Below are the code and all the weights of a small trained network. Each question names an input and a target symbol and asks about switching units off, where a switched-off unit gives its printed mean instead of its output.

import numpy as np


def w(rows, s, z=0):
    codes = np.array(rows[::2]) - 128.0
    scale = np.full(codes.shape[1], s)
    scale[-1] = z or s
    return codes * scale


def f(y):
    return y / 2 * (1 + np.tanh(0.7978845608 * (y + 0.044715 * y**3)))


def softmax(a):
    e = np.exp(a - a.max(-1, keepdims=True))
    return e / e.sum(-1, keepdims=True)


def log_softmax(a):
    a = a - a.max(-1, keepdims=True)
    return a - np.log(np.exp(a).sum(-1, keepdims=True))


def net(x, mask):
    ids = ['αβεζηλμψω'.index(c) for c in x.split()]
    T = len(ids)
    res = E[ids] + P[:T]
    r = res
    for j in range(3):
        rows = slice(2 * j, 2 * j + 2)
        q, k, v = (r @ M[0][rows].T for M in (Q, K, V))
        z = softmax(np.where(np.tri(T) > 0, q @ k.T / 2**0.5, -1e9)) @ v
        o = O[0][rows]
        res = res + np.where(mask[j], z, o[:, -1]) @ o[:, :-1]
    y = f(res @ A[0][:, :-1].T + A[0][:, -1])
    res = res + np.where(mask[3:7], y, B[0][:, -1]) @ B[0][:, :-1]
    return log_softmax(res[-1] @ U[:, :-1].T + U[:, -1])


Q, K, V, O, A, B = {}, {}, {}, {}, {}, {}
E = w([
[99,165,90,153],'α',
[154,131,107,162],'β',
[173,128,153,172],'ε',
[195,92,129,113],'ζ',
[130,127,158,94],'η',
[114,123,38,49],'λ',
[131,88,122,3],'μ',
[126,194,115,202],'ψ',
[138,144,181,147],'ω',
],0.014)
P = w([
[160,131,122,100],'0',
[115,190,135,114],'1',
[104,79,121,155],'2',
[200,105,60,120],'3',
[114,206,149,86],'4',
[85,50,139,164],'5',
[181,97,27,133],'6',
[125,216,145,75],'7',
[61,28,139,194],'8',
[168,93,3,137],'9',
[135,226,134,67],'10',
],0.014)
Q[0] = w([
[188,95,66,151],'head 1',
[155,190,147,86],'head 1',
[251,82,48,145],'head 2',
[136,141,157,143],'head 2',
[167,95,43,181],'head 3',
[112,83,176,137],'head 3',
],0.017)
K[0] = w([
[92,83,157,203],'head 1',
[6,96,95,34],'head 1',
[76,21,128,155],'head 2',
[188,127,53,109],'head 2',
[56,28,174,221],'head 3',
[221,186,184,192],'head 3',
],0.012)
V[0] = w([
[142,148,218,145],'head 1',
[139,170,198,206],'head 1',
[110,187,252,174],'head 2',
[8,230,175,147],'head 2',
[224,63,170,167],'head 3',
[165,210,60,190],'head 3',
],0.011)
O[0] = w([
[98,113,230,129,9],'head 1',
[52,106,196,121,5],'head 1',
[128,192,255,231,102],'head 2',
[205,145,146,244,142],'head 2',
[51,166,205,77,111],'head 3',
[30,124,34,205,138],'head 3',
],0.01,0.0019)
A[0] = w([
[159,128,121,175,1],'neuron 1',
[66,140,141,206,15],'neuron 2',
[129,132,61,137,248],'neuron 3',
[99,8,126,97,102],'neuron 4',
],0.013,0.0029)
B[0] = w([
[109,180,19,28,172],'neuron 1',
[31,98,88,14,198],'neuron 2',
[130,61,210,214,249],'neuron 3',
[1,140,127,189,208],'neuron 4',
],0.0059,0.011)
U = w([
[7,126,79,230,125],'α',
[53,48,77,173,110],'β',
[69,118,86,147,156],'ε',
[146,111,70,27,99],'ζ',
[172,148,245,196,158],'η',
[201,73,67,228,137],'λ',
[247,187,97,35,164],'μ',
[59,254,11,13,2],'ψ',
[83,215,157,104,127],'ω',
],0.0067,0.0068)

Each question gives the input, a string of symbols that net reads in full, and the target symbol t.
The units are the heads (2 rows each of Q, K, V and O) and the neurons (one row each of A and B). Each row of codes is followed by its name. A weight is (code - 128) times the scale printed after its matrix; where a second scale follows, it is the last column's (O, A, B and U).
mask holds one flag per unit, heads first, then neurons. A switched-off unit (its flag False) gives its mean, the last column of its rows in O or B, instead of its output. The means were averaged over made-up inputs and are rounded, as every weight is.
A unit's drop is (log p(t) with every unit on - log p(t) with that unit switched off) / (log p(t) with every unit on - log p(t) with every unit switched off).
The circuit of an input: a set's keep is (log p(t) with only the set's units on - log p(t) with every unit switched off) / (log p(t) with every unit on - log p(t) with every unit switched off). Starting from all 7 units, units are removed one at a time, each time the one whose removal leaves the highest keep (on an exact tie, the one counted first), for as long as the keep stays at least 0.8.
units of the circuit, in order: the units of the circuit, biggest drop first
unit that matters most: the unit with the biggest drop
k most important neurons: the k neurons with the biggest drops, biggest first
which heads matter: for each layer, one digit per head in row order, 1 if its drop is at least 0.15 and else 0, layers parted by /
input ω α ζ α, target ψ: units of the circuit, in order -> head 2
input η ω η ω, target μ: units of the circuit, in order -> head 3; neuron 4
input ψ ψ ω μ, target η: units of the circuit, in order -> head 2; head 1
input β ζ η μ ζ ψ λ β, target λ: units of the circuit, in order -> neuron 3; head 1
input ψ η ψ α α λ α, target β: units of the circuit, in order -> head 2; neuron 3
input α α ε α β λ η ψ λ η, target β: units of the circuit, in order -> head 2; neuron 4; neuron 3
input ω β λ α α α β λ μ λ, target ζ: units of the circuit, in order -> head 3; head 2
input α ζ ζ α α α μ λ ω α, target η: units of the circuit, in order -> head 3; head 2
input α ω ζ ω α λ ψ ζ μ, target α: which heads matter -> 001
input λ ψ ζ, target α: units of the circuit, in order -> neuron 4; head 2; head 1
input α ε η ψ η ζ ω, target ψ: which heads matter -> 011
input α ζ ζ μ β α ε β, target μ: which heads matter -> 101
input ψ ψ ω ζ β η η μ ζ μ λ, target λ: units of the circuit, in order -> neuron 3; head 1; head 3
input λ ω ω α ω, target λ: units of the circuit, in order -> head 1; head 3; neuron 3
input ω β α μ, target λ: which heads matter -> 011
input ω ε ε α ε ζ η β ω ψ α, target α: units of the circuit, in order -> head 3
input ψ α α λ η ζ η λ ω λ ζ, target λ: units of the circuit, in order -> neuron 3; head 3; head 1
input η β ε ψ λ ω β ζ, target λ: 2 most important neurons -> neuron 3; neuron 2
input η ε ε ω μ, target μ: which heads matter -> 001
input ψ ζ λ μ, target β: 2 most important neurons -> neuron 4; neuron 3
input ζ ε η β ψ ψ ψ η α η, target λ: 2 most important neurons -> neuron 2; neuron 4
input ψ ω ψ ω α α ψ ψ ω ω, target η: unit that matters most -> head 3
input α η η ψ μ η ε λ α ε η, target λ: 2 most important neurons -> neuron 3; neuron 2
input ω α ζ ω η α α η α ζ λ, target λ: which heads matter -> 001
input ε ε μ α ω η ω η, target μ: 2 most important neurons -> neuron 1; neuron 4
input η μ α η ε, target μ: 2 most important neurons -> neuron 4; neuron 3
